Below is a small trained network, with its code and all its weights. Each question gives an input and a class and asks what happens when units are switched off, that is, made to give their printed mean instead of their output.

import numpy as np


def w(rows, s, z=0):
    codes = np.array(rows[::2]) - 128.0
    scale = np.full(codes.shape[1], s)
    scale[-1] = z or s
    return codes * scale


def norm(h):
    return h / np.sqrt((h * h).mean(-1, keepdims=True) + 1e-5)


def f(y):
    return y / 2 * (1 + np.tanh(0.7978845608 * (y + 0.044715 * y**3)))


def log_softmax(a):
    a = a - a.max(-1, keepdims=True)
    return a - np.log(np.exp(a).sum(-1, keepdims=True))


def net(x, mask):
    res = np.array(x, float).reshape(1, 4) / 4 @ E
    u = 0
    for l in range(3):
        y = f(norm(res) @ A[l][:, :-1].T + A[l][:, -1])
        res = res + np.where(mask[u : u + 10], y, B[l][:, -1]) @ B[l][:, :-1]
        u += 10
    return log_softmax(norm(res)[-1] @ U[:, :-1].T + U[:, -1])


A, B = {}, {}
E = w([
[187,255,110],'x0',
[178,93,207],'x1',
[127,128,126],'x2',
[185,81,91],'x3',
],0.0029)
A[0] = w([
[126,160,168,127],'0.n0',
[180,82,143,190],'0.n1',
[138,155,75,198],'0.n2',
[122,134,113,142],'0.n3',
[124,146,160,108],'0.n4',
[120,109,100,60],'0.n5',
[147,107,124,69],'0.n6',
[122,135,178,48],'0.n7',
[184,98,177,148],'0.n8',
[137,139,254,6],'0.n9',
],0.0082,0.002)
B[0] = w([
[91,73,211,173],'0.n0',
[127,40,64,244],'0.n1',
[129,24,61,249],'0.n2',
[44,133,101,146],'0.n3',
[106,98,219,136],'0.n4',
[170,190,92,102],'0.n5',
[168,114,161,98],'0.n6',
[199,141,190,110],'0.n7',
[107,145,2,240],'0.n8',
[251,71,107,229],'0.n9',
],0.0029,0.0014)
A[1] = w([
[88,54,172,186],'1.n0',
[75,46,152,70],'1.n1',
[183,203,67,175],'1.n2',
[43,163,227,113],'1.n3',
[145,32,112,169],'1.n4',
[203,96,230,210],'1.n5',
[194,228,155,111],'1.n6',
[230,253,123,84],'1.n7',
[113,89,117,9],'1.n8',
[77,163,213,48],'1.n9',
],0.0057,0.0011)
B[1] = w([
[96,168,186,201],'1.n0',
[94,101,191,186],'1.n1',
[60,4,181,226],'1.n2',
[220,190,115,174],'1.n3',
[132,153,189,250],'1.n4',
[134,228,61,228],'1.n5',
[116,40,183,194],'1.n6',
[32,54,215,251],'1.n7',
[98,119,121,121],'1.n8',
[173,203,93,127],'1.n9',
],0.0046,0.0017)
A[2] = w([
[86,74,162,150],'2.n0',
[91,158,83,4],'2.n1',
[137,254,150,159],'2.n2',
[205,114,193,150],'2.n3',
[119,77,90,139],'2.n4',
[83,167,92,114],'2.n5',
[79,168,140,194],'2.n6',
[213,143,36,204],'2.n7',
[141,98,100,237],'2.n8',
[222,133,189,171],'2.n9',
],0.0078,0.002)
B[2] = w([
[92,195,172,253],'2.n0',
[89,109,53,115],'2.n1',
[252,23,183,225],'2.n2',
[48,174,34,205],'2.n3',
[224,180,150,200],'2.n4',
[151,136,92,154],'2.n5',
[199,127,133,198],'2.n6',
[85,105,211,171],'2.n7',
[192,247,139,199],'2.n8',
[80,129,24,209],'2.n9',
],0.0044,0.0025)
U = w([
[34,110,218,87],'0',
[148,164,116,252],'1',
[219,117,127,92],'2',
[93,169,1,50],'3',
],0.0098,0.004)

Each question gives the input, the list of numbers given to net, and the class t.
The units are the neurons (one row each of A and B). Each row of codes is followed by its name. A weight is (code - 128) times the scale printed after its matrix; where a second scale follows, it is the last column's (A, B and U).
mask holds one flag per neuron, layer by layer. A switched-off neuron (its flag False) gives its mean, the last column of its row in B, instead of its output. The means were averaged over made-up inputs and are rounded, as every weight is.
A unit's drop is (log p(t) with every unit on - log p(t) with that unit switched off) / (log p(t) with every unit on - log p(t) with every unit switched off).
The circuit of an input: a set's keep is (log p(t) with only the set's units on - log p(t) with every unit switched off) / (log p(t) with every unit on - log p(t) with every unit switched off). Starting from the 12 units with the biggest drops (on a tie, the unit counted first), units are removed one at a time, each time the one whose removal leaves the highest keep (on an exact tie, the one counted first), for as long as the keep stays at least 0.8.
units of the circuit, in order: the units of the circuit, biggest drop first
unit that matters most: the unit with the biggest drop
top k neurons: the k neurons with the biggest drops, biggest first
top k neurons in layer l: the k neurons of layer l with the biggest drops, biggest first
drop of u: that unit's drop, to one decimal
input [6,7,-4,-3], class 3: units of the circuit, in order => 2.n3, 2.n9
input [5,-3,-4,-4], class 0: unit that matters most => 1.n7
input [6,-6,3,4], class 0: top 2 neurons => 1.n7, 1.n2
input [7,5,6,-6], class 0: top 2 neurons => 1.n7, 1.n6
input [5,-8,-2,-8], class 2: units of the circuit, in order => 2.n2, 2.n3, 2.n0
input [2,8,4,-8], class 2: top 4 neurons => 1.n5, 2.n2, 0.n0, 1.n2
input [8,3,5,8], class 0: units of the circuit, in order => 1.n7, 1.n2
input [0,5,3,-5], class 2: top 4 neurons => 1.n5, 2.n2, 1.n2, 0.n0
input [4,8,-7,-7], class 3: top 4 neurons => 2.n9, 2.n3, 0.n9, 1.n6
input [4,8,3,-4], class 3: units of the circuit, in order => 2.n9, 2.n3
input [-2,-7,-5,-7], class 2: top 2 neurons in layer 0 => 0.n8, 0.n1
input [-2,8,2,-4], class 3: top 2 neurons => 0.n9, 2.n9
input [5,-3,-4,-6], class 2: top 2 neurons in layer 0 => 0.n9, 0.n0
input [8,6,1,8], class 0: top 4 neurons => 1.n7, 1.n2, 1.n6, 1.n3
input [4,7,-3,-8], class 2: unit that matters most => 1.n5
input [-1,-7,5,-8], class 2: top 2 neurons => 2.n2, 1.n3
input [6,-2,0,-5], class 0: top 2 neurons => 1.n7, 1.n6
input [3,8,0,-8], class 2: top 2 neurons => 1.n5, 2.n2
input [-6,-8,4,-7], class 3: top 2 neurons => 1.n7, 1.n2
input [-3,8,-4,-2], class 3: unit that matters most => 0.n9
input [-5,8,4,-1], class 3: top 2 neurons in layer 1 => 1.n7, 1.n2
input [6,2,-5,-2], class 0: drop of 1.n7 => 0.6
